Below is a small trained network, with its code and all its weights. Each question gives an input and a class and asks what happens when units are switched off, that is, made to give their printed mean instead of their output.

import numpy as np


def w(rows, s, z=0):
    codes = np.array(rows[::2]) - 128.0
    scale = np.full(codes.shape[1], s)
    scale[-1] = z or s
    return codes * scale


def f(y):
    return y / 2 * (1 + np.tanh(0.7978845608 * (y + 0.044715 * y**3)))


def log_softmax(a):
    a = a - a.max(-1, keepdims=True)
    return a - np.log(np.exp(a).sum(-1, keepdims=True))


def net(x, mask):
    res = np.array(x, float).reshape(1, 5) / 4 @ E
    y = f(res @ A[0][:, :-1].T + A[0][:, -1])
    res = res + np.where(mask, y, B[0][:, -1]) @ B[0][:, :-1]
    return log_softmax(res[-1] @ U[:, :-1].T + U[:, -1])


A, B = {}, {}
E = w([
[130,104,138,215,153,204],'x0',
[81,140,112,77,230,167],'x1',
[120,29,119,94,87,151],'x2',
[138,125,245,109,137,131],'x3',
[42,91,145,171,152,71],'x4',
],0.012)
A[0] = w([
[114,83,115,17,96,55,47],'neuron 0',
[88,107,133,164,128,99,122],'neuron 1',
[143,88,227,120,143,156,53],'neuron 2',
[117,101,5,160,124,144,58],'neuron 3',
[137,64,137,214,147,216,1],'neuron 4',
[101,105,135,157,144,95,54],'neuron 5',
[113,63,127,104,101,164,128],'neuron 6',
[114,117,90,112,197,176,84],'neuron 7',
[99,224,136,127,135,75,110],'neuron 8',
[119,44,124,107,103,162,86],'neuron 9',
[196,122,171,199,79,106,49],'neuron 10',
[70,129,130,138,115,89,113],'neuron 11',
[108,111,161,71,205,185,67],'neuron 12',
[170,150,114,127,102,207,140],'neuron 13',
[176,98,135,195,51,98,92],'neuron 14',
[187,162,102,100,111,144,119],'neuron 15',
[86,98,122,176,151,89,216],'neuron 16',
[184,137,122,101,115,172,65],'neuron 17',
[134,213,145,204,139,123,76],'neuron 18',
[120,64,127,108,112,137,101],'neuron 19',
[92,101,133,172,137,92,89],'neuron 20',
],0.014,0.0047)
B[0] = w([
[211,111,105,144,136,139,241],'neuron 0',
[117,112,149,89,114,167,179],'neuron 1',
[130,193,180,122,25,73,203],'neuron 2',
[129,192,208,127,50,65,248],'neuron 3',
[254,73,105,123,122,125,218],'neuron 4',
[97,121,116,76,75,170,160],'neuron 5',
[107,177,111,151,146,157,201],'neuron 6',
[110,110,82,123,157,82,206],'neuron 7',
[163,154,95,154,126,156,211],'neuron 8',
[99,207,89,162,125,168,207],'neuron 9',
[103,114,72,119,146,100,226],'neuron 10',
[122,86,150,80,122,163,179],'neuron 11',
[101,119,63,116,139,88,209],'neuron 12',
[103,81,177,92,118,160,214],'neuron 13',
[88,120,67,111,186,82,245],'neuron 14',
[116,94,154,76,122,163,204],'neuron 15',
[136,109,162,92,125,146,220],'neuron 16',
[71,130,133,76,91,162,186],'neuron 17',
[130,181,97,159,139,165,217],'neuron 18',
[111,187,90,192,144,170,183],'neuron 19',
[109,120,141,73,122,163,181],'neuron 20',
],0.014,0.011)
U = w([
[81,71,160,50,130,217,104],'0',
[248,82,110,133,147,139,198],'1',
[56,97,63,110,176,40,84],'2',
[108,186,109,203,148,220,96],'3',
[125,177,199,123,79,37,100],'4',
[140,91,152,141,171,130,249],'5',
[106,72,193,197,178,123,88],'6',
],0.014,0.016)

Each question gives the input, the list of numbers given to net, and the class t.
The units are the neurons (one row each of A and B). Each row of codes is followed by its name. A weight is (code - 128) times the scale printed after its matrix; where a second scale follows, it is the last column's (A, B and U).
mask holds one flag per neuron, in row order. A switched-off neuron (its flag False) gives its mean, the last column of its row in B, instead of its output. The means were averaged over made-up inputs and are rounded, as every weight is.
A unit's drop is (log p(t) with every unit on - log p(t) with that unit switched off) / (log p(t) with every unit on - log p(t) with every unit switched off).
The circuit of an input: a set's keep is (log p(t) with only the set's units on - log p(t) with every unit switched off) / (log p(t) with every unit on - log p(t) with every unit switched off). Starting from the 12 units with the biggest drops (on a tie, the unit counted first), units are removed one at a time, each time the one whose removal leaves the highest keep (on an exact tie, the one counted first), for as long as the keep stays at least 0.8.
units of the circuit, in order: the units of the circuit, biggest drop first
k most important neurons: the k neurons with the biggest drops, biggest first
drop when u is switched off: that unit's drop, to one decimal
input [-6,-6,8,-1,5], class 3: units of the circuit, in order => [neuron 9; neuron 19]
input [-5,8,2,5,-2], class 2: units of the circuit, in order => [neuron 12]
input [-4,-4,0,-7,-6], class 4: 2 most important neurons => [neuron 3; neuron 11]
input [-3,5,-7,7,2], class 3: 3 most important neurons => [neuron 8; neuron 3; neuron 18]
input [-6,-7,-6,4,-5], class 2: 3 most important neurons => [neuron 10; neuron 14; neuron 4]
input [-4,7,-6,6,2], class 2: 2 most important neurons => [neuron 12; neuron 3]
input [0,-5,-7,7,-1], class 3: 2 most important neurons => [neuron 18; neuron 3]
input [-2,-6,-6,3,-3], class 2: units of the circuit, in order => [neuron 10; neuron 14]
input [4,-4,0,8,8], class 0: 4 most important neurons => [neuron 3; neuron 20; neuron 1; neuron 5]
input [2,6,-6,4,6], class 0: 2 most important neurons => [neuron 14; neuron 16]
input [3,-3,7,6,2], class 3: 4 most important neurons => [neuron 9; neuron 19; neuron 3; neuron 6]
input [-3,4,-6,6,-4], class 3: 3 most important neurons => [neuron 3; neuron 8; neuron 4]
input [4,-3,-6,7,-5], class 4: 2 most important neurons => [neuron 2; neuron 9]
input [-7,-1,3,5,0], class 1: units of the circuit, in order => [neuron 0]
input [5,-7,4,0,-8], class 0: 2 most important neurons => [neuron 13; neuron 17]
input [7,-2,8,-3,-7], class 3: 3 most important neurons => [neuron 9; neuron 6; neuron 19]
input [4,8,-7,3,-8], class 0: 4 most important neurons => [neuron 13; neuron 14; neuron 15; neuron 17]
input [-4,8,1,-7,8], class 0: 2 most important neurons => [neuron 11; neuron 16]
input [-7,-7,3,1,2], class 1: 2 most important neurons => [neuron 0; neuron 12]
input [-4,6,7,8,-7], class 4: units of the circuit, in order => [neuron 2]
input [-3,-8,7,4,-5], class 2: drop when neuron 10 is switched off => 0.3
input [7,-8,5,4,-3], class 2: drop when neuron 14 is switched off => 1.2
input [2,7,-6,0,0], class 2: drop when neuron 12 is switched off => 0.7
input [-5,2,8,5,3], class 3: drop when neuron 9 is switched off => 0.1
